[ -2   1  -2 -13   6   1   1  -4   3  -7   3   4  -1   5  -5   0  -3  -3
 -12  -8   7  -2   4   2   0  -2   4  10  15 -28 -17  -1  -1]
(35), cq
[  6  -7  -1 -15   5 -12  -2 -12  -4  -1  -5  -2  -2  -5 -18  17   4  -2
 -15  -5   3   4  14  -6   3  -4 -14   6   3  52 -32  -4   0]
(37), cq
[ 8 -2 -1 -9  4 -6 -4 10  3  0 -6 -3 -7  2  4 17  4  0 -8 -2  5 -3 11  0
  2  6 -6  5 -8 52 -8 -1  6]
(37), Bg
[  7  -4  -4 -24   1  -4   5  -9  -2  -2   1 -21   2  -7 -11  11  -4 -15
 -21  -1   9  -1  -4   2   9 -11   5   6   2  52 -27 -17  -1]
(34), cq
[  1  -5  -3 -22  17  -4  -6  12   3  -4  -1   1   2  10   9  13  -2   6
  -6  -8  -4  -7  23  -2  -7   2  -7  -2   4  49 -22  -1   8]
(37), cq
[  1  -2  -2 -10   9  -7  -2   4   4  -4   0   0  -2  -2   2  12  -3  -4
 -11  -8   8  -9   1   1  -2  11   0  10   1   9 -11  -1   3]
(37), cq
[ -5 -13   3 -15  13  -5   3  10   6 -11  -4  -8  -5   3   9  23   4   2
  -4  -9  -4  -9  -1  -2 -15  -2   5  -3  -1  52  -9   2   5]
(35), Bg
[ -5   9   2 -12   1   8   0  12   4  -1   7  -1  -5   2   8  12  -5  -1
 -13  -5   8  -4  12  -6  -6   2   1  10 -10  12 -37  -5  -9]
(37), gt
[  2  -4  -9 -10   2  -5  -4  10   5  -1  -4  -2  -1   4  10  14   0  14
 -14  -2   2  -6   7   1 -10  -5  -1   6   2   2 -15  -4   0]
(35), cq
[  8   7   5 -14  -3  -3  -4   8   0   0   6  -2  -8   9  18  10 -52  -3
 -26   2  -1  -7  34   2   7  -1  -4  18 -13  48 -26  -2  -3]
(37), gt
[ -5 -17 -14 -10   3  -5   7 -14  -3  -2  -9  -7  -9  -1   0   3   3  -7
 -23   4   1 -11 -11  12  -2   4  -5   5  22   7  32  -2   4]
(35), Bg
[  2  -8   3  -8   5  -7   3   0   2  -2  -5  -1  -4   4  11  17  -5   2
 -10  -4   8  -6 -15  -1   5   7   9  13   1  52  -8  -1   5]
(35), cq
[ -4 -21   0 -10   9   0   6  13  13  -1  -5 -22  -6   7   2  20   8  -1
 -20  -4   5  -1   7   5   4 -20 -10 -10   0  52 -11 -18   1]
(37), Bg
[  2   0  -4 -20   9  -3  -4   3   9   2  -2   2  -3   6  13  25  -3   4
 -26  -5   7 -12   9   2   4  17 -10  11  -4  52 -18 -10  -1]
(37), Bg
[ -3  -3   2 -11  -1  -6   8  -4  -2  -2  -3   6  -9  -7   4   7  -7  -5
 -12  -4  12  -1  -3  -1  -5   3   2   7   5   0 -20  -2   0]
(34), cq
[  0  -1  -8 -20  -1  -3   1  -4   8   7   2  -1  -7 -10  -3  25   0   2
 -24   6   6   0  33  10  -1  14 -32  -3  -8  45 -31   3  -2]
(37), Bg
[  3   3   2  -7   3  -3  -1   5  -1  -6   2   2   2   0  -6  -4  -3   3
  -6  -3   3  -5  17  -5  -2   1  -5  10   9 -52 -16  -8  -2]
(35), cq
[  0   3  -1  -8  -3  -7   8  -7  -8  -2  -4  -9   1 -20 -24  -1   7  -6
 -10  -6   6   1 -10  -4  -2  -6  -7   5   8 -15 -16  -7  -2]
(43), cq
[  2   0  -5 -22   6  -9  -7  -2   7  -2  -3 -10   0   9   1  16   0   4
 -19  -5   7  -2  17   8   9  16 -17  -2  -2  52 -12  -3   2]
(37), Bg
[  7   1  -2 -20   8   0  -1   5   6   2  -3  -5  -5   8   0  17  -4  -1
 -25  -1  11   3   3   6  20  20  -8  13 -17  52  -7 -10  -2]
(37), Bg
[  1   7  -4 -24   2  -6   0   0   8  -4  -3  -3  -9   1   8  28  -1  -6
 -34  -1  23  -3  11   7  14  22 -11  16 -11  52 -25  -6  -1]
(37), Bg
[  1   0   4 -10   2  -1  -2  12   0  -6  -4  -9   2  -8  -8   2  -3   2
   2  -5   8  -3  -3   5  -5  -4   0 -15   3  21 -18  -7   0]
(35), Bg
[  4 -13  -5  -7  12  -6   1   7   1  -6 -11 -10   4   8 -17   5  -3  -4
  -8 -15   3  -1 -10   1  -1 -14   4  -9  13  30   1 -11   6]
(35), Bg
[  6  -5  -1 -14  -7 -10   7 -13  -4   4  -5   7  -2 -22 -23  -2  -6  -7
 -24   6  10 -13 -12   9  13   4  -6  14   2  18  -5  -5  -3]
(45), gt
[  0  -5   2   3  -7  -4   1  -3  -9   1  -3 -12   0 -20 -26  -4  -3 -10
 -10  -5   6   4 -26  -2  -8 -22  14   2  19 -39 -23  -9  -5]
(43), gt
[  5   0  -6  -9   8   9   2  14   8   0  -3  -2  -5   9  11  13  -3   0
 -12 -11   6 -18  -3   7  -5   8  12   1   3   8   5  -3  -2]
(35), Bg
[  4  -1   3 -22  10  -7   0   8   3  -1  -5 -12   0  -7 -12  25  -3  -2
 -17  -7  17   5  -9  -1  -5   5   5  -1  -1  52 -36 -12   3]
(37), Bg
[ 13   1  -5 -19   5  -8   2  -2   3   2 -12 -12  -1 -17 -11  24  -3  -3
 -26  -1  16   8   5   5  10   6 -12   0 -11  43 -41 -22   2]
(37), Bg
[ -1  -4  -4 -14   8  -5   0  -4   2   0  -3 -10  -7 -13 -14   9   4  -3
 -17   1   9   4   9   9   4   5 -15  -3  -4  36 -12  -3   4]
(37), Bg
[  7  -7  -4 -18  10  -9  -5 -10  -2  -4  -8  -8   3  -5 -18   7  -1  -7
 -19  -8  21  -1 -10   9   4   3  -3  -5  -3  42   5  -9   3]
(37), Bg
[ -2  -6   1 -13  11  -2   0   6   4  -8  -2   0   6  20  19  10  -4  -5
 -12 -10   5 -13  -2  -1  -2   3  16   9   8  22   2  -9  11]
(35), Bg
[  3  17  -4  -5   3  -2  -1  10  -2   4  -1  -3   2  -4 -11   2  -3  -2
  -5 -10   4   4   0   2   2   3  -2   2  -6 -52  -9 -13  -9]
(43), Bg
[  4 -11  -2 -18   2  -9  -3 -38  -4  -5  -9   2   4  -5 -25 -23   0  -8
 -14  -4   2  -2  17   7  12   4 -26   5  20   0  13  -3   4]
(34), cq
[  8   3   2 -29   4 -13   0  -4   5   4  -4  -1  -5 -10  11  27  -3   5
 -20  10   7  -5  12   4   4  22 -10  22 -19  52 -25   3   7]
(37), cq
[ 11   6   0 -27  -2 -17   1  -1  -2   3  -6  -5  -3 -12  -9  13  -5  -8
 -22  -2  16  -5  10   0  15  27 -28  11 -21  52  -2  -3  -1]
(37), gt
[  6   9  -3 -15  10  -6  -6  10   2  -1   3   6  -1  -3 -10   9  -4   6
  -7 -10   7   5  16  -1   4  11 -16  -3  -6 -11 -24  -5  -4]
(37), cq
[  3  -2  -5 -15  10  -7  -9  14   7  -3  -1  -3  -3   8  13  21   1   2
 -14  -4  13  -3   8   3   8  12  -4   6 -16  48   1  -6  -5]
(37), Bg
[ 12   1  -1  -6   3  -2   3   6  -2   4  -1  -7   1  -4  -7   4  -2  -6
 -12  -5  12  -4 -16   0   9  -3   9  -5   2  -3 -12 -12   1]
(43), Bg
